Here is a tiny trained network, its code and every weight. The questions are about switching its units off for an input and a class, where a switched-off unit gives its printed mean instead of its output.

import numpy as np


def w(rows, s, z=0):
    codes = np.array(rows[::2]) - 128.0
    scale = np.full(codes.shape[1], s)
    scale[-1] = z or s
    return codes * scale


def norm(h):
    return h / np.sqrt((h * h).mean(-1, keepdims=True) + 1e-5)


def f(y):
    return y / 2 * (1 + np.tanh(0.7978845608 * (y + 0.044715 * y**3)))


def log_softmax(a):
    a = a - a.max(-1, keepdims=True)
    return a - np.log(np.exp(a).sum(-1, keepdims=True))


def net(x, mask):
    res = np.array(x, float).reshape(1, 7) / 4 @ E
    u = 0
    for l in range(4):
        y = f(norm(res) @ A[l][:, :-1].T + A[l][:, -1])
        res = res + np.where(mask[u : u + 6], y, B[l][:, -1]) @ B[l][:, :-1]
        u += 6
    return log_softmax(norm(res)[-1] @ U[:, :-1].T + U[:, -1])


A, B = {}, {}
E = w([
[126,129,127,130,126],'x0',
[122,112,234,110,48],'x1',
[127,128,128,129,124],'x2',
[64,3,107,38,57],'x3',
[128,127,127,128,128],'x4',
[133,126,125,127,130],'x5',
[145,8,193,130,219],'x6',
],0.0063)
A[0] = w([
[107,131,31,105,120,115],'0.n0',
[33,38,130,43,92,207],'0.n1',
[149,253,116,158,49,252],'0.n2',
[85,118,46,27,2,10],'0.n3',
[108,176,32,81,122,53],'0.n4',
[138,113,119,150,175,98],'0.n5',
],0.0076,0.0025)
B[0] = w([
[21,47,152,97,189,157],'0.n0',
[192,180,97,107,78,234],'0.n1',
[201,95,129,40,84,254],'0.n2',
[2,89,56,119,183,208],'0.n3',
[41,32,155,125,161,161],'0.n4',
[141,140,77,135,151,138],'0.n5',
],0.0081,0.0067)
A[1] = w([
[107,161,122,160,116,78],'1.n0',
[82,55,110,44,99,192],'1.n1',
[90,124,100,196,254,26],'1.n2',
[56,153,76,92,86,251],'1.n3',
[168,209,239,145,116,58],'1.n4',
[175,174,205,174,169,105],'1.n5',
],0.0071,0.0026)
B[1] = w([
[92,142,180,85,154,109],'1.n0',
[214,145,177,89,148,255],'1.n1',
[216,185,147,174,3,169],'1.n2',
[203,64,143,32,153,219],'1.n3',
[78,52,226,135,148,165],'1.n4',
[30,14,71,143,102,167],'1.n5',
],0.0064,0.0057)
A[2] = w([
[120,132,167,151,94,99],'2.n0',
[112,123,68,197,167,61],'2.n1',
[9,141,68,99,117,113],'2.n2',
[114,137,96,170,155,1],'2.n3',
[43,92,156,151,122,145],'2.n4',
[174,162,61,100,179,92],'2.n5',
],0.012,0.0026)
B[2] = w([
[111,86,106,152,177,133],'2.n0',
[199,119,254,65,45,172],'2.n1',
[87,74,190,196,245,178],'2.n2',
[122,121,207,120,94,123],'2.n3',
[102,114,161,119,243,161],'2.n4',
[30,121,76,87,132,252],'2.n5',
],0.0084,0.004)
A[3] = w([
[151,58,150,180,124,102],'3.n0',
[120,143,171,80,144,78],'3.n1',
[84,162,102,43,173,180],'3.n2',
[62,170,117,143,198,4],'3.n3',
[159,55,149,2,124,77],'3.n4',
[175,72,90,13,207,87],'3.n5',
],0.0074,0.0029)
B[3] = w([
[119,133,71,158,109,140],'3.n0',
[120,166,140,157,111,136],'3.n1',
[105,131,35,211,117,193],'3.n2',
[255,128,151,132,141,122],'3.n3',
[117,219,100,218,25,254],'3.n4',
[93,253,135,66,139,239],'3.n5',
],0.0061,0.0074)
U = w([
[66,197,6,108,91,33],'0',
[254,133,184,160,30,111],'1',
[42,5,130,174,245,249],'2',
],0.01,0.002)

Each question gives the input, the list of numbers given to net, and the class t.
The units are the neurons (one row each of A and B). Each row of codes is followed by its name. A weight is (code - 128) times the scale printed after its matrix; where a second scale follows, it is the last column's (A, B and U).
mask holds one flag per neuron, layer by layer. A switched-off neuron (its flag False) gives its mean, the last column of its row in B, instead of its output. The means were averaged over made-up inputs and are rounded, as every weight is.
A unit's drop is (log p(t) with every unit on - log p(t) with that unit switched off) / (log p(t) with every unit on - log p(t) with every unit switched off).
The circuit of an input: a set's keep is (log p(t) with only the set's units on - log p(t) with every unit switched off) / (log p(t) with every unit on - log p(t) with every unit switched off). Starting from the 12 units with the biggest drops (on a tie, the unit counted first), units are removed one at a time, each time the one whose removal leaves the highest keep (on an exact tie, the one counted first), for as long as the keep stays at least 0.8.
circuit, biggest first: the units of the circuit, biggest drop first
unit that matters most: the unit with the biggest drop
top k neurons: the k neurons with the biggest drops, biggest first
k most important neurons of layer l: the k neurons of layer l with the biggest drops, biggest first
drop of u: that unit's drop, to one decimal
input [1,2,4,-5,4,7,5], class 2: unit that matters most => 0.n3
input [2,1,5,6,3,7,6], class 1: circuit, biggest first => (0.n3, 2.n5)
input [1,-8,2,-5,-6,1,3], class 1: top 3 neurons => (2.n1, 0.n2, 1.n2)
input [2,-7,7,-2,-8,1,3], class 1: circuit, biggest first => (0.n2, 2.n1, 1.n2)
input [8,-8,-1,-2,-3,-6,6], class 1: top 3 neurons => (0.n2, 2.n1, 1.n2)
input [1,-8,-4,-7,3,8,4], class 1: top 2 neurons => (2.n1, 0.n2)
input [-7,3,0,-7,-6,-5,6], class 2: 2 most important neurons of layer 1 => (1.n5, 1.n4)
input [3,-5,2,6,-6,3,-8], class 2: top 2 neurons => (0.n3, 2.n2)
input [2,-2,-5,7,-7,3,-2], class 2: top 3 neurons => (0.n3, 2.n2, 0.n2)
input [5,-8,0,1,-5,0,-5], class 2: 2 most important neurons of layer 0 => (0.n0, 0.n4)
input [-8,0,1,-1,8,6,1], class 1: top 3 neurons => (0.n2, 0.n5, 1.n2)
input [-8,-4,-5,-8,2,-6,8], class 1: top 2 neurons => (2.n1, 1.n2)
input [-7,-6,5,-4,-4,8,3], class 1: drop of 0.n2 => 0.8
input [-5,3,-3,-4,-3,-1,-8], class 1: drop of 0.n3 => 0.3
input [5,-8,0,7,-7,0,-6], class 2: unit that matters most => 2.n2
input [-1,0,0,5,-2,0,6], class 0: drop of 2.n1 => 0.3
